Questions about the row below.
1) Report the third entry from the right.
2) Report the first entry from the right.
3) Report the first entry from the left.
4) Report the entry just right of -0.061.
5) Report the 2nd entry.
6) Report the 3rd entry from the left.
 0.061   0.018   0.095  -0.061  -0.167  -0.002   0.045   0.159  -0.051  -0.012  -0.171  -0.123  -0.058
1) -0.171
2) -0.058
3) 0.061
4) -0.167
5) 0.018
6) 0.095

((418, 371, 482, 416, 469, 471, 369, 481, 481, 472, 419, 509, 487, 515, 429, 478), (447, 626, 468, 189, 455, 468, 325, 506, 479, 489, 460, 460, 472, 470, 518, 456), (494, 266, 477, 272, 487, 510, 351, 525, 474, 474, 493, 520, 486, 528, 560, 436), (419, 470, 475, 576, 499, 506, 591, 537, 464, 473, 466, 489, 480, 396, 507, 474), (511, 714, 492, 341, 468, 492, 636, 439, 481, 482, 468, 463, 484, 434, 461, 518), (404, 477, 479, 682, 461, 469, 442, 484, 466, 466, 489, 473, 494, 528, 480, 528), (556, 672, 486, 196, 468, 457, 492, 417, 495, 482, 425, 491, 468, 496, 480, 503), (457, 672, 483, 165, 466, 446, 482, 452, 481, 468, 489, 439, 482, 450, 549, 468), (385, 533, 484, 453, 522, 458, 348, 466, 492, 481, 461, 454, 486, 452, 505, 509), (534, 552, 472, 721, 497, 464, 505, 470, 486, 477, 481, 427, 463, 538, 518, 479), (492, 201, 471, 800, 502, 472, 401, 446, 468, 454, 490, 462, 485, 532, 457, 580), (451, 363, 485, 676, 513, 504, 424, 495, 479, 475, 472, 478, 471, 524, 503, 601), (559, 319, 485, 557, 475, 457, 459, 490, 482, 465, 481, 511, 488, 558, 552, 453))
What is the entry just right of 682?
Answer: 461
What is the smallest entry?
Answer: 165
What is the entry just right of 524?
Answer: 503
What is the entry just right of the smallest entry?
Answer: 466
The entry just left of the smallest entry -> 483
The entry just right of 385: 533
What is the entry just right of 417?
Answer: 495
The entry just right of 502 is 472

W = [[-28.8, 9.4, -8.2, 10.0, -14.1], [-46.0, 14.1, -32.5, -8.5, -30.4], [-19.2, 19.1, 1.2, 17.3, -2.6], [-14.1, 39.0, 2.7, 17.2, 7.2], [-38.4, -11.6, -14.6, 6.1, -28.3], [-34.0, 15.3, -16.6, 3.6, -17.9], [-23.9, 21.1, -5.3, 12.2, -7.1], [-19.6, 26.7, -1.2, 15.3, -1.2], [-31.7, 37.0, -21.0, 0.4, -10.2], [-33.8, 13.0, -15.7, 4.3, -18.1], [-24.1, 4.3, -0.2, 16.0, -11.0], [-34.2, 15.3, -17.3, 3.1, -18.3], [-28.2, 9.7, -7.7, 10.6, -13.5], [-28.5, 0.0, -4.7, 13.1, -15.9]]
Find the minimum.
Answer: -46.0
The entry just left of -17.9: 3.6
The entry just left of 9.4: -28.8
The entry just left of -7.7 -> 9.7
The entry just right of -8.5 is -30.4
The entry just left of -11.6 -> -38.4
Find the entry just left of -18.1.
Answer: 4.3
The entry just left of 26.7 is -19.6
The entry just right of 37.0 -> -21.0

Questions about the array below.
1) The entry just right of the centre entry?
2) The entry just left of -2.0?
3) The entry just right of the largest entry?
4) The entry just right of 15.4?
5) The entry just right of the smallest entry?
6) The entry just left of 0.9?
((7.7, 33.7, 35.5, -18.9, -7.0, 3.6, -5.2, -22.9, 7.1), (7.3, 15.4, -8.2, 13.0, -22.6, 43.0, 0.3, 40.2, -3.9), (9.1, -2.3, 6.1, 7.5, -8.3, 3.6, -1.5, 13.7, 0.2), (-2.3, -5.8, 6.0, -5.2, 0.6, -5.1, 1.0, 2.4, 0.6), (3.8, -0.5, 1.0, 10.6, -0.6, 4.0, 0.4, 0.7, 0.4), (4.0, -0.7, 0.7, 4.8, 2.1, -3.0, 4.5, -1.9, 2.2), (-7.4, 3.2, -5.6, 3.4, 9.0, -6.8, -0.1, -7.0, 1.4), (3.8, -0.1, 3.3, -2.0, 2.0, -1.4, 0.2, -6.5, 3.1), (-7.5, -1.8, -2.4, 5.4, -4.0, -2.2, 3.5, -0.7, 0.6), (-1.0, 7.5, 11.2, -3.5, -6.7, 2.2, 0.9, -0.4, 0.7), (-3.4, -3.6, -0.9, 3.2, 2.4, 0.8, 0.0, 4.5, -4.1))
1) -3.0
2) 3.3
3) 0.3
4) -8.2
5) 7.1
6) 2.2

M = [8.625, 3.405, -6.996, -0.310, -7.546, -8.958, 13.522, -10.586, 3.011, -15.094, 1.576, -7.889, 3.498, 0.383]
The entry just right of -8.958: 13.522
The entry just right of 8.625: 3.405
Which number is the entry just right of 1.576?
Answer: -7.889
The smallest entry: -15.094

[[  9  34  -3   5   7  11  16  20]
 [  4   9 -12  17  10   7  -4   3]
 [ 17  12  24  21  18  15  -5   5]
 [ -4  13  13  -6  29  20  12  21]
 [ -1  -3   2  20   3  39   2  14]
 [ 11  -5  -2   4   4 -34  10  15]
 [ 19   7  16  11  17  13   3   4]
 [ 18 -12 -26   4   8  -8  18  -2]
 [ 10  23  13  21  16  16  -8   7]
 [ 12   5 -29   8   1   3  15  -3]
 [ -3  15   4  -6  31   2  -3  16]]
Rows and columns are numbered from 1.
The entry in the top-left corner: 9
Report the entry in the bottom-left corner.
A: -3
The bottom-right entry is 16
The entry directly below 14 is 15
The entry at row 1, column 3 -> -3
The entry in row 3 and column 1: 17
The entry in row 1 and column 2 is 34
Report the entry in row 2 and column 1.
A: 4
The bottom entry of the column that holds the largest entry is 2
The entry directly below -1 -> 11
The entry just right of the largest entry is 2
Report the maximum.
A: 39
The entry in row 2 and column 2 is 9
Report the entry just right of -34.
A: 10
Report the entry directly below the smallest entry.
A: 13
Report the top entry of the column that holds the smallest entry.
A: 11
The entry just left of the smallest entry is 4
Report the entry directly above -26.
A: 16
Report the minimum.
A: -34
The entry directly above the largest entry is 20
The entry in the top-right corner -> 20

Questions about the row below.
1) The fourth entry?
2) The 1st entry from the right?
3) The minimum?
4) The entry just left of the smallest entry?
[ 36.5 -46.2   5.6   9.5 -11.3]
1) 9.5
2) -11.3
3) -46.2
4) 36.5

Read these off the row that follows.
1) Give the entry just left of the smallest entry.
2) Give the largest entry.
(-9.8, 37.6, 18.7, -12.2, 43.4, 6.6)
1) 18.7
2) 43.4

Questions about the row below.
1) Find the minimum.
2) Find the entry just left of 20.2.
3) Find the entry just left of the smallest entry.
4) Find the entry just right of 29.9.
5) Find the entry just right of -42.7.
-37.5	-36.5	-42.7	42.0	29.9	27.2	-7.0	-52.9	-14.3	-52.3	-14.4	20.2
1) -52.9
2) -14.4
3) -7.0
4) 27.2
5) 42.0

Read these off the row that follows.
1) Give the entry just left of -24.3.
2) Give the entry just left of the largest entry.
3) Give the entry just right of -50.9.
[-50.9 -24.3   3.8   3.9 -20.5   5.5   8.8   2.9]
1) -50.9
2) 5.5
3) -24.3

arr =
[[ 23.5  -2.9  -1.8   6.2  -3.0  22.4]
 [ 24.4  14.3  14.4 -11.2  -8.8  11.4]
 [-15.1  -8.8 -10.7  11.4   1.8 -10.8]
 [-10.1 -19.9  17.0  -9.2  -3.1  -8.3]
 [ 13.3  22.4  -3.4   9.5  -2.0  16.5]
 [ -3.9   6.2 -14.5 -16.2  -2.0 -38.0]
 [  3.9   3.6 -11.9   9.7   1.3  -7.7]
 [ -5.4   3.5 -13.2  22.6   5.0   4.1]
 [-40.0  -5.4 -19.6  -4.5   6.8 -12.8]
 [-24.8  11.5   3.8 -12.8   7.2 -16.3]
 [-16.8  17.1   5.4  15.5  -1.5 -18.2]]
Indices start at 1.
The bottom entry of the column that holds the largest entry is -16.8
Find the entry just right of -2.9.
-1.8
The top entry of the column that holds the largest entry: 23.5
The entry in row 2 and column 1 is 24.4
Find the entry just left of -10.8.
1.8
Find the entry just right of the smallest entry.
-5.4
The entry directly below -4.5 -> -12.8
The entry just left of 9.5 -> -3.4
The entry just left of 3.6 -> 3.9
The entry directly above 1.8 is -8.8
The entry just right of 22.6 -> 5.0
The entry just right of the largest entry is 14.3
The entry directly below -10.8 is -8.3
The entry in the bottom-right corner -> -18.2
The entry at row 3, column 3: -10.7
Find the entry directly above -10.1.
-15.1
Find the entry in the top-right corner.
22.4
Find the entry at row 1, column 2.
-2.9
Find the entry just right of 11.5.
3.8
Find the entry directly above -18.2.
-16.3
Find the entry just right of -13.2.
22.6
Find the entry just left of -11.2.
14.4
Find the entry directly above 3.8.
-19.6
The entry directly below 6.8 -> 7.2
Find the entry directly above the smallest entry.
-5.4
Find the entry just left of 3.8.
11.5
Find the entry just left of -38.0.
-2.0

Read these off the grid that follows. Counting starts at 1.
1) Read off the entry at row 3, column 2.
2) Read off the entry just right of 126.
3) Read off the entry just right of 59.
4) Read off the entry in row 2 and column 1.
5) Read off the entry in the top-left corner.
6) Read off the maximum.
7) Read off the entry just right of 142.
8) Read off the entry directly above 189.
[[157 154  84 116 226 131 113 182]
 [131 177 171 169 199  59 124 164]
 [ 82  73 116 148 150 117 199 189]
 [116 126 100 132 136 182 234  95]
 [143 156 142 128 167 251 139 158]
 [141  73 136 182 205 154 149  81]]
1) 73
2) 100
3) 124
4) 131
5) 157
6) 251
7) 128
8) 164
